-36  59  4  83  71  -44  -32  130  20  -200  54  42  -2  150  -56  60  114  -5  -162  44  -38  90  -43  115  129  -8  -32  21  65  175  -45  -139  17  -34  92  -31  22 -> nipep
84  79  45  -99  99  -59  -16  77  -37  -7  86  151  -85  -14  -19  58  97  -9  52  31  -41  -20  -64  -119  139  -9  -8  -87  -40  -18  -1  -35  -114  91  -23  65  61 -> deg
7  -158  75  74  -90  -27  44  -23  -181  18  86  109  69  53  -95  -213  198  -25  -5  -42  -25  -32  1  10  13  14  8  -131  -9  -82  32  -8  24  202  -27  165  -108 -> Sos
-19  -63  -79  -88  -87  -183  -201  4  57  155  -54  3  148  45  -120  -8  152  -3  -91  -160  -20  2  94  -50  -112  -69  -9  -76  -92  11  -20  -58  -23  -49  59  262  -2 -> rom
10  119  181  123  289  139  -2  171  135  -117  -149  49  103  289  -43  79  201  125  75  170  -46  43  -266  -11  178  -90  -46  53  -116  -78  22  -129  -66  22  -33  103  93 -> deg
-140  -194  49  61  -324  33  60  325  48  -17  -136  -30  77  88  31  -31  58  -105  -88  110  124  96  -8  249  -388  -66  -23  -65  119  283  69  -123  249  -37  105  -107  146 -> Sos
-58  232  -153  171  -82  -18  188  -174  -321  172  98  462  125  383  -61  -443  -254  -54  359  379  -213  342  -263  -59  -51  85  503  92  899  319  -345  303  -67  149  -166  400  179 -> Tasa
322  367  33  80  340  140  185  313  -372  54  -14  -289  -34  -237  416  12  224  168  -373  218  130  -328  -98  -153  271  -132  70  44  385  121  273  560  9  28  -83  -669  -314 -> Tekip
84  -275  8  -96  -80  34  296  61  -132  -18  -59  273  145  107  -21  99  231  -41  10  171  -9  114  31  180  -152  72  -167  54  111  186  20  -133  36  196  -21  149  91 -> feko
-4  -75  151  66  -13  -58  -66  20  -115  -72  -5  38  -121  26  -125  27  143  -35  -13  137  196  -143  62  -11  -74  86  93  -34  16  68  45  -107  60  306  25  0  164 -> Duzug
-229  -74  -61  -67  -356  97  170  -277  174  69  57  -99  31  -80  153  10  -375  -107  -109  40  244  -160  143  83  -214  31  427  -80  -13  -152  -116  -217  24  -28  -122  -85  -146 -> mib
-7  19  220  86  257  -116  11  -77  254  126  -26  -89  -10  88  85  -75  -93  -125  -104  -146  -28  17  60  -49  291  -11  -26  131  -75  118  115  38  141  -69  222  -68  -19 -> deg
57  -1  -79  -162  63  24  146  20  -36  76  -30  146  -97  -168  -189  425  79  83  86  -142  -232  -3  122  -73  -57  168  -208  133  153  276  4  -205  -44  -45  154  57  36 -> tev
86  105  -233  -99  138  -5  -46  -71  120  3  -9  11  -120  -106  39  67  -7  31  -47  20  75  -125  108  -147  66  -48  -9  -62  145  -41  -41  5  -53  -38  -85  -52  14 -> deg
-20  139  219  4  -58  176  151  38  -309  -171  -110  84  -16  -25  39  243  54  105  145  -205  -170  -181  -299  96  -296  156  294  126  1  409  218  -76  51  -9  -74  -242  69 -> Tekip
20  -55  -92  -80  67  -146  22  164  19  44  -23  80  101  -76  94  132  -25  19  -188  4  -141  116  86  50  46  -91  -147  84  5  -45  -13  54  3  -134  54  -28  10 -> rom
65  161  -81  -63  29  -17  -148  -9  18  45  26  -245  -187  -214  149  15  -150  111  -136  -31  116  0  64  -59  -49  -122  -40  117  37  185  41  111  34  -183  47  -200  -24 -> tev
-111  251  -51  -179  16  -221  41  -51  -153  -154  23  28  -18  -125  -158  19  164  59  -78  -117  -209  160  -146  112  58  -23  -123  112  -139  207  34  9  -86  -69  181  -119  233 -> Duzug
-69  -274  55  129  -280  -8  34  -72  260  121  -60  219  139  158  -290  -89  50  -146  -28  115  203  293  223  140  -60  83  33  79  -25  -108  -64  -263  215  255  79  268  52 -> Tasa
-142  116  -12  85  99  124  45  -54  78  -119  -98  38  -74  247  64  -142  19  -31  -141  26  -38  -9  -85  48  -131  -21  194  -67  84  77  -42  10  -147  58  -59  -211  37 -> feko
-114  -2  65  119  217  201  57  32  -37  -32  59  -89  -252  -52  7  96  -105  125  -35  -85  106  -197  74  31  35  75  146  -52  109  79  58  78  99  -152  -119  -213  -203 -> Tekip
-34  -95  -143  -75  -269  -45  176  9  -318  22  -105  284  -47  -12  -70  22  2  65  116  20  -86  104  -8  162  -282  29  -43  30  97  240  -6  0  143  23  39  19  18 -> rom
38  -68  -3  24  -154  -87  194  60  -231  -160  -8  65  -45  66  8  -92  90  33  -114  166  0  134  -86  99  -105  -12  -22  25  100  134  -46  97  20  -24  34  81  108 -> Zuk
-108  -188  -123  -44  -218  4  3  1  -6  -7  -22  215  -110  -16  113  -64  -25  -42  69  -16  62  -1  212  127  -197  89  114  -58  13  15  67  139  38  32  -106  44  -84 -> deg
-260  -14  75  -29  -508  -112  248  -176  -51  -30  260  -177  -280  -309  -49  -120  -181  -230  -120  -154  25  48  125  151  -295  110  273  -83  269  197  23  -109  -42  -44  198  -208  175 -> reto
12  -154  -277  -191  -289  -6  149  -81  -76  -94  16  287  71  -36  -60  -64  2  -137  167  77  20  -222  47  -107  -150  109  253  -207  199  61  -127  -113  -2  261  -124  130  38 -> Duzug
30  75  -53  -116  69  -48  -34  68  169  67  -29  211  -49  -95  110  123  -13  -2  63  -13  -59  -116  47  -91  15  -18  66  -121  9  -5  24  -63  -140  -6  -86  18  64 -> feko
131  72  -10  -122  -41  -222  -91  73  223  26  -129  134  -12  -102  95  87  -18  29  87  -18  -45  14  -38  72  63  -29  -200  -73  -131  77  61  -15  -17  -28  7  87  84 -> Tekip
-31  -44  81  -202  -194  102  71  -209  -111  124  -55  -10  -93  10  -82  107  59  151  -21  59  -22  -161  -132  -23  -56  -6  -14  4  -112  21  40  -175  -52  110  92  -88  -7 -> Duzug
63  168  -259  -118  -382  -137  -2  -4  109  37  -113  77  -270  -142  -49  106  -84  245  72  159  -173  69  132  -45  150  1  -37  -46  -131  4  -87  -24  -90  -174  117  176  316 -> Tekip
-42  66  -3  -106  -259  -23  96  52  34  -31  -70  140  -13  -15  123  13  53  -55  74  30  -277  11  -52  49  -218  105  -74  -55  86  157  -8  -212  -75  152  -20  71  51 -> mib
-85  208  -102  -131  -309  0  -367  -93  95  -14  -275  186  139  189  -11  284  162  -17  413  -195  -135  -112  -95  41  -396  142  -22  -30  -229  104  65  -163  -185  239  26  195  -24 -> kiz
89  26  1  -81  96  -153  -76  67  146  -14  -62  143  -28  -72  11  87  89  -8  21  -89  -13  -31  1  -23  90  -31  -67  -35  -99  49  45  -89  -53  10  12  28  81 -> feko
162  67  -377  -19  -228  130  -53  -39  145  315  -185  218  409  136  -219  336  22  28  61  68  -53  -231  307  -326  -90  276  -147  -163  -258  -16  -169  -103  -12  173  -99  104  -177 -> tev
-161  -31  132  -12  7  56  240  238  -361  -9  -35  -136  -41  -153  171  23  -202  97  -144  66  -113  44  -92  259  -119  -126  -62  -51  -21  -34  35  14  55  -127  41  -361  -70 -> Tasa
-83  -129  -92  -92  -199  19  122  -60  -130  -16  15  97  -41  32  67  4  -5  -23  -94  -10  -66  87  72  35  -166  54  -85  82  -32  87  -36  106  17  -26  36  -26  -107 -> feko
-204  -143  -268  -77  -433  -132  62  107  -343  -99  210  465  -72  28  -228  123  -103  -142  231  -71  -170  72  222  27  62  214  489  -85  111  59  -196  -131  198  41  83  297  123 -> Sos
20  -245  -92  -119  -139  74  46  -95  339  106  -136  276  260  104  -184  -138  -38  -120  255  6  -88  115  -115  -29  -159  51  -92  -58  10  -84  -79  -51  -135  132  -6  239  -18 -> Sos
31  -276  2  -193  376  -92  49  -117  391  -132  -142  280  139  221  -129  104  165  -57  -69  161  52  280  -20  312  92  44  -504  149  -214  36  -5  -103  -92  102  32  41  184 -> nipep
-158  -171  32  -44  -128  -40  25  21  106  62  -167  100  134  -17  -101  35  -169  -100  182  -9  -86  -43  15  43  -197  100  153  30  17  43  16  -98  149  41  113  60  144 -> tev
-132  -78  -66  -97  -129  -23  55  -20  59  47  -154  48  28  -71  9  38  -86  20  49  -67  -80  -30  89  74  -211  26  64  30  -3  121  27  -46  55  -12  61  44  81 -> kiz
75  204  -30  -108  -41  -118  -44  -70  21  86  153  62  -116  -135  20  23  15  -31  51  -18  -27  -52  -13  -96  134  60  24  -96  60  52  8  -26  -61  -23  -12  26  15 -> kiz
165  288  -67  -78  255  -329  -100  422  263  259  -22  480  19  -333  81  231  68  31  41  -33  -112  109  301  -101  180  -162  -4  -153  -75  73  190  91  -115  -144  -21  72  452 -> Duzug
1  145  4  -25  -35  156  96  75  -66  -8  16  -76  39  -4  -9  47  211  124  -113  163  -39  59  -119  87  -60  -66  -193  63  215  222  111  72  6  102  77  -206  -17 -> tev
-27  -128  -94  -101  -325  -24  20  -28  -67  47  31  278  35  73  -89  -57  40  -145  163  75  -3  25  60  -30  -161  67  78  -162  77  -29  -107  -178  21  286  -29  233  26 -> Tasa
35  -143  15  141  114  -95  90  394  -87  -50  -7  163  449  179  93  -94  13  -91  -39  281  -208  139  -142  10  180  -154  -113  97  210  -37  -60  166  137  170  67  -1  181 -> Zuk
-165  151  205  -210  121  106  147  -83  257  55  -33  -261  -331  -216  332  115  -99  23  -76  -125  -70  -33  13  213  -159  -34  -153  -14  -114  138  173  -244  -28  -133  -99  -337  145 -> Sos
41  72  -25  59  -59  126  161  -66  -235  -56  124  -45  -106  125  -20  -152  -4  -27  -69  98  -66  73  -93  -25  22  83  127  -2  336  107  -78  149  -23  87  -29  -102  -65 -> deg
27  22  36  -6  26  -252  28  122  9  -39  -142  177  19  25  -55  -22  200  48  -48  13  -164  131  -33  137  110  7  -168  41  -29  134  59  119  -75  98  119  -20  176 -> nipep
64  -56  -126  -90  -65  -129  -45  -22  -7  65  -42  190  217  90  -20  49  117  -100  -27  43  -40  -119  65  -127  29  46  37  -89  6  -150  -119  -124  -87  225  -62  181  -65 -> Duzug
117  -39  -73  -59  -50  -100  19  -75  -29  44  63  192  118  -11  -63  -78  105  -49  119  46  22  59  17  -103  66  -61  7  4  66  -30  -44  -18  -6  165  -25  249  89 -> nipep
-112  -86  -158  -189  -83  -57  -145  21  200  69  29  35  -78  -186  238  74  -166  -17  -49  -171  -88  -88  217  -32  69  20  115  5  -145  -187  13  26  -37  -229  -59  10  -222 -> reto
84  153  -24  19  98  -5  17  106  82  -39  -38  34  -169  -67  210  79  -68  4  49  54  25  -50  49  41  -74  -11  -70  -145  157  88  35  62  -95  1  -88  -85  -44 -> tev
-76  45  40  65  174  7  4  118  140  -56  -78  25  131  8  -59  7  -227  19  -71  58  -87  -20  -174  15  -5  16  6  15  -44  50  -75  -26  -11  -66  -28  -234  -2 -> rom
-3  -45  46  -51  -160  -67  -143  -4  69  -1  -62  -176  -59  -50  202  25  -35  -30  -28  -133  -2  -91  11  140  -115  -74  -40  -125  4  -107  128  76  -185  -24  108  -55  -153 -> deg
-125  -33  -98  -156  -216  -29  25  -27  -25  35  -126  75  -125  -116  65  -13  -83  7  158  -41  -50  -31  32  64  -289  43  40  -27  15  125  47  13  69  -49  -41  -6  106 -> deg
26  -17  -63  45  -83  -49  -32  56  -80  45  -3  137  104  48  -48  -39  65  -25  48  45  31  -60  69  -42  -92  17  99  -117  227  119  -48  -13  55  192  -74  172  21 -> Tasa
50  -7  171  134  -9  12  57  257  -285  59  69  188  81  248  -86  43  153  103  -307  165  -100  -9  -135  52  124  -5  14  -161  -213  67  -7  -196  -33  -50  45  -156  2 -> Zuk
-45  51  19  70  -22  100  44  62  94  -58  -62  20  96  64  -9  -17  62  31  -26  124  -67  2  -87  -18  -42  -25  -54  31  83  80  21  -62  -20  38  52  -21  42 -> Tasa
-13  -131  -57  -29  28  2  92  -8  -51  -92  18  178  16  98  -66  1  67  -11  -111  23  -99  149  -9  75  -37  49  -88  111  30  76  -43  -23  8  -18  32  -7  11 -> mib
-52  32  -8  -4  -156  -22  65  7  68  77  70  88  59  -25  -132  -25  138  -61  82  57  21  -20  35  -18  -40  40  49  -93  89  67  8  -134  32  157  -21  86  115 -> rom
58  -170  -105  -230  45  -28  225  -193  224  -28  -17  292  -40  -46  -66  -14  98  4  131  16  -296  249  -21  79  33  53  -262  113  124  -3  -26  -137  -195  -53  13  288  210 -> feko
-100  -74  9  -44  -206  -23  53  68  -25  10  -41  33  77  -66  -82  93  26  -116  156  -25  10  -14  15  33  -261  26  129  10  43  67  36  -180  9  21  110  85  144 -> rom
-161  -73  -8  -97  -173  11  89  0  7  25  -145  86  -17  -48  -58  119  -39  8  125  -75  -72  -83  55  109  -222  103  97  -32  7  197  56  -42  27  42  82  -16  79 -> feko
44  -62  26  -33  103  -14  135  100  -41  3  4  214  42  119  -49  110  231  62  -95  114  -121  154  -22  82  125  -35  -231  56  -57  2  23  -89  -27  24  61  21  77 -> tev
63  -48  111  -31  -24  -40  7  143  93  82  -97  -26  106  -201  104  31  38  -40  136  29  -82  -155  58  -58  -163  -32  -125  -144  -30  -57  165  -89  -51  99  5  117  154 -> deg
35  -39  -62  -17  -13  -17  117  143  -60  -62  -26  266  96  73  129  39  120  54  0  107  -128  113  -73  170  43  -68  -84  53  18  42  71  17  3  -39  -38  -22  22 -> rom
-36  -28  -92  -132  -263  -67  33  -26  -264  77  94  121  -118  -66  -68  8  135  -74  73  -35  -2  -16  106  -55  -221  128  70  -113  23  20  -47  -18  -43  129  -66  64  10 -> tev
-83  -199  112  -124  -123  -27  72  66  199  -71  66  -91  -136  -106  132  150  -153  -176  72  -51  -89  -46  73  -17  -85  57  83  3  102  -19  -62  -345  -90  -49  91  181  96 -> reto
-127  -2  213  -13  -175  -142  26  170  413  36  -375  -84  -5  -200  203  6  -2  -95  177  -94  -73  -67  -148  144  -484  -128  -337  -43  2  245  295  -72  144  -59  166  -160  346 -> Sos
65  -45  -1  -78  -125  -82  1  -53  -51  -73  84  149  -152  1  174  0  13  -147  -6  -101  -107  150  40  21  -147  30  -38  78  150  -5  -28  -47  39  188  -103  61  -36 -> rom
99  -84  57  -73  -87  -200  -159  -20  129  -129  115  -17  -93  3  106  11  -6  -185  -224  -87  -59  226  38  38  -20  22  -116  148  -1  34  1  -62  -106  -36  140  56  58 -> deg
-35  -99  33  -74  -141  13  94  -43  -98  47  -8  60  -21  -50  -8  -46  -21  -57  86  21  -43  111  116  24  -78  9  34  52  -10  -42  16  0  3  149  116  148  -23 -> nipep
-48  2  -255  -133  -86  -42  70  -27  -109  -11  176  153  16  90  41  87  96  -178  -71  136  98  -70  169  -121  -15  -36  54  -91  248  27  -186  -101  38  290  -58  55  60 -> Tekip
26  -133  73  -18  -39  -77  -92  14  152  -43  -7  44  87  193  -168  -10  359  -64  -50  47  18  105  -1  31  -46  -116  -194  -66  -32  -14  -9  -299  -100  218  110  265  260 -> nipep
-91  77  -6  -94  -236  -135  87  -64  24  49  -80  34  54  -185  42  13  25  -48  69  62  -94  -172  42  -103  -116  15  65  -52  34  5  57  -75  6  139  125  149  144 -> Sos
-152  80  232  241  137  11  196  1  1  -50  44  -47  196  136  -88  -122  139  -104  -63  -13  -113  236  -138  165  39  -26  -162  173  120  82  114  -15  157  -41  210  7  -76 -> rom
-144  -27  13  -84  -84  -7  222  53  -275  -112  -15  113  -61  -51  7  -5  -8  -13  77  -34  -64  70  -44  144  -263  -8  100  14  88  272  13  -13  83  2  11  -26  129 -> nipep
8  -38  30  -265  -154  -59  23  -121  102  137  21  78  -59  -96  -136  147  272  -62  286  -130  -101  94  55  -110  21  164  -190  175  -132  119  100  -50  -42  35  171  322  103 -> Sos
54  61  -220  -203  -233  -155  79  -37  -109  35  71  186  133  -175  -14  -171  141  -66  244  58  61  12  -73  -163  -283  -154  -55  -114  24  157  -39  63  -134  97  -92  234  323 -> Tekip
-101  -54  84  -54  -55  -77  -12  25  -78  -113  -44  -79  -102  62  -81  -158  300  54  -272  8  -92  56  -145  154  1  2  -177  15  124  63  75  93  67  112  122  -112  -131 -> Zuk
-172  14  -23  -149  -172  -123  -74  -36  128  68  31  111  31  -37  168  -159  105  -51  29  33  -206  -25  -14  -12  -110  2  -117  -52  -54  87  82  -8  -15  -52  -11  134  107 -> feko
4  40  100  133  -53  -16  -113  141  237  -44  -117  -67  110  -23  10  2  -62  23  -59  13  -71  105  -35  61  -136  -34  -91  21  -9  55  71  -8  -25  -96  67  17  126 -> Tasa
-40  -54  55  -16  -31  -85  161  69  -29  9  -119  60  29  -109  60  82  -42  -20  118  32  -56  63  96  130  -119  56  -30  130  69  234  107  4  98  -68  151  130  132 -> reto
